[4, -58, -123, -65, -14, 64, -81, 85, -66, -74, 31, -55, -86, -10, 5, -161, -189, 181, 14, 6, 112, 3, 138, -10, 1, -151, -103, -128, -141, -1, 112, 50, -29, 134, 167, 66, -6, 4, -31, 242, 82, -18, -9, -19, 127, 41, 17, 32, 36, 153, 128, -76, 12, 51, -248, 69, 30, -16, -27, 82]  <43> (30)
[-130, 87, 302, -140, 90, 176, 22, 87, -42, -105, 30, 44, -50, 189, -144, 106, -195, -14, 49, -65, -183, 3, 48, -108, 1, 90, 604, 38, -327, -70, 49, 43, -416, -63, -116, -248, -177, 243, 43, 201, -271, 71, 152, -74, 147, 42, -20, -349, 117, 130, 69, -210, 60, -23, -31, -102, -166, -75, 361, -110]  <43> (28)
[97, -167, 70, -9, -65, -168, -30, 85, 54, 116, -65, -118, -22, -382, 53, -202, -130, 88, 177, 40, 196, -181, 47, 48, -47, -128, -659, -203, 85, 115, 54, 58, 189, 80, 66, 52, -134, -275, -117, 11, 485, -82, -97, 26, -2, 121, 63, 276, -89, 164, -49, 223, -73, 81, -25, 83, 141, 113, -384, 306]  <45> (30)
[-5, -36, 188, -76, 84, 18, 30, 192, 47, -23, 18, 9, 45, -2, -112, 156, -40, 102, 90, 84, -241, -33, -8, 6, 7, 137, 440, 47, -133, -88, 20, 86, -253, -249, -421, -91, 14, 187, 5, 203, -120, 171, 159, -176, 397, 35, 61, -320, 9, 33, 16, -20, 12, -5, 56, -73, 104, 106, 107, 72]  <45> (28)
[-57, -2, 149, -100, 116, 51, 118, 24, 74, 59, -54, 66, -26, 8, 24, 143, -31, -59, 115, -42, -144, -9, -64, -105, -50, -8, 343, -51, -74, -145, 11, 110, -6, -44, 240, -159, 3, 266, -81, -84, -22, 46, 85, -110, 57, 80, 15, -197, 23, 5, 97, -55, 0, -6, -76, -104, 87, 79, 37, 150]  <43> (28)
[-214, 6, 228, -87, 55, 111, -111, -349, 82, 86, 123, -38, -2, 78, -52, 282, -251, 4, -89, 115, 64, -109, 2, -296, 22, -41, 215, -246, -168, 93, -5, 57, -198, 113, -64, -463, -48, -170, -140, 105, -251, -95, 171, 58, 274, 3, 74, -291, 92, 206, 95, -190, -180, 20, -171, -44, 76, -45, 62, -28]  <43> (30)
[-11, -28, 9, -161, -71, 111, 30, -185, -39, 14, -25, -28, 41, -115, 112, 187, -82, 246, 12, -52, -49, -272, 19, 27, -43, -48, 188, -87, 192, 268, 90, 85, -208, 116, -259, -143, -34, 4, -181, -151, 158, 32, 222, 169, 93, -1, 56, -328, -39, 94, -30, 40, 56, 9, 254, 20, 144, 11, -35, 307]  <43> (30)
[-47, 66, -41, -102, -49, 119, -151, -368, 61, -82, 25, -3, -10, -102, 152, 223, -63, 92, 3, 26, 18, -258, -105, -185, 50, -165, 175, -166, -64, -52, 70, 13, -200, -23, -242, -271, 50, 84, -145, -75, -117, -70, 111, 150, -76, -20, 103, -199, 104, -73, 114, -258, -90, 75, -53, -123, 37, 148, -29, 210]  <43> (30)
[-69, -78, 51, -173, -64, 188, -226, -160, -159, 69, -80, -64, 7, -166, 32, -54, -304, 16, -3, -164, 173, -187, 20, -26, -51, -98, -66, -174, -211, 209, -82, -2, -282, 218, 91, -231, -205, -99, -75, -171, -11, -100, 77, 129, -110, 94, 55, -174, -2, 189, -70, 80, -60, 87, -190, -53, 104, -2, 13, 146]  <43> (30)
[22, 64, 174, -82, 63, 65, 92, 56, 180, -124, 10, 11, -71, 39, 107, 161, -110, -163, 33, -141, 18, -105, -53, -125, 47, 49, 143, 48, -107, -346, -69, -12, 224, -313, 460, -196, -53, 210, 0, -167, -51, -2, -6, -101, -110, 87, -39, 353, 42, 134, 123, -37, -29, 97, 8, -118, -88, -5, 185, 40]  <43> (27)
[37, 214, 43, -24, -28, 137, -106, 6, 137, -214, 184, 22, -17, 263, -96, 191, -101, 35, 48, -29, -75, -46, -10, -23, 69, 213, 655, 236, -103, 24, 51, -54, -290, -135, -642, -236, 82, 98, 45, 172, -379, 79, 324, 12, 234, -40, -9, -241, 3, 64, 16, -354, 162, -44, 223, -93, -327, -59, 256, -2]  <43> (28)
[77, -28, -284, -33, 31, -31, -27, -143, 12, -5, -171, 100, -1, -33, 36, -118, 132, -247, 219, -24, 45, 84, 30, 31, -17, -1, -245, 179, 90, -269, -18, -12, -30, -162, 178, 96, -113, 363, 42, -392, 151, 82, -270, 76, -457, 109, -117, 140, -94, -318, 21, 55, -40, -93, -81, -21, 233, 188, 27, 46]  <47> (32)
[-138, 120, 83, -74, -7, 178, -233, -248, 232, -62, 102, 8, 208, 182, 34, 239, -225, -66, -72, -39, 63, -137, 97, -510, 85, -15, 116, -103, -300, -214, 109, 41, -370, 21, 47, -503, -84, 165, -145, -2, -302, -72, 114, 18, -58, 62, -20, -185, 206, 55, 155, -358, -161, 87, -176, -86, -35, -75, 257, -206]  <43> (30)
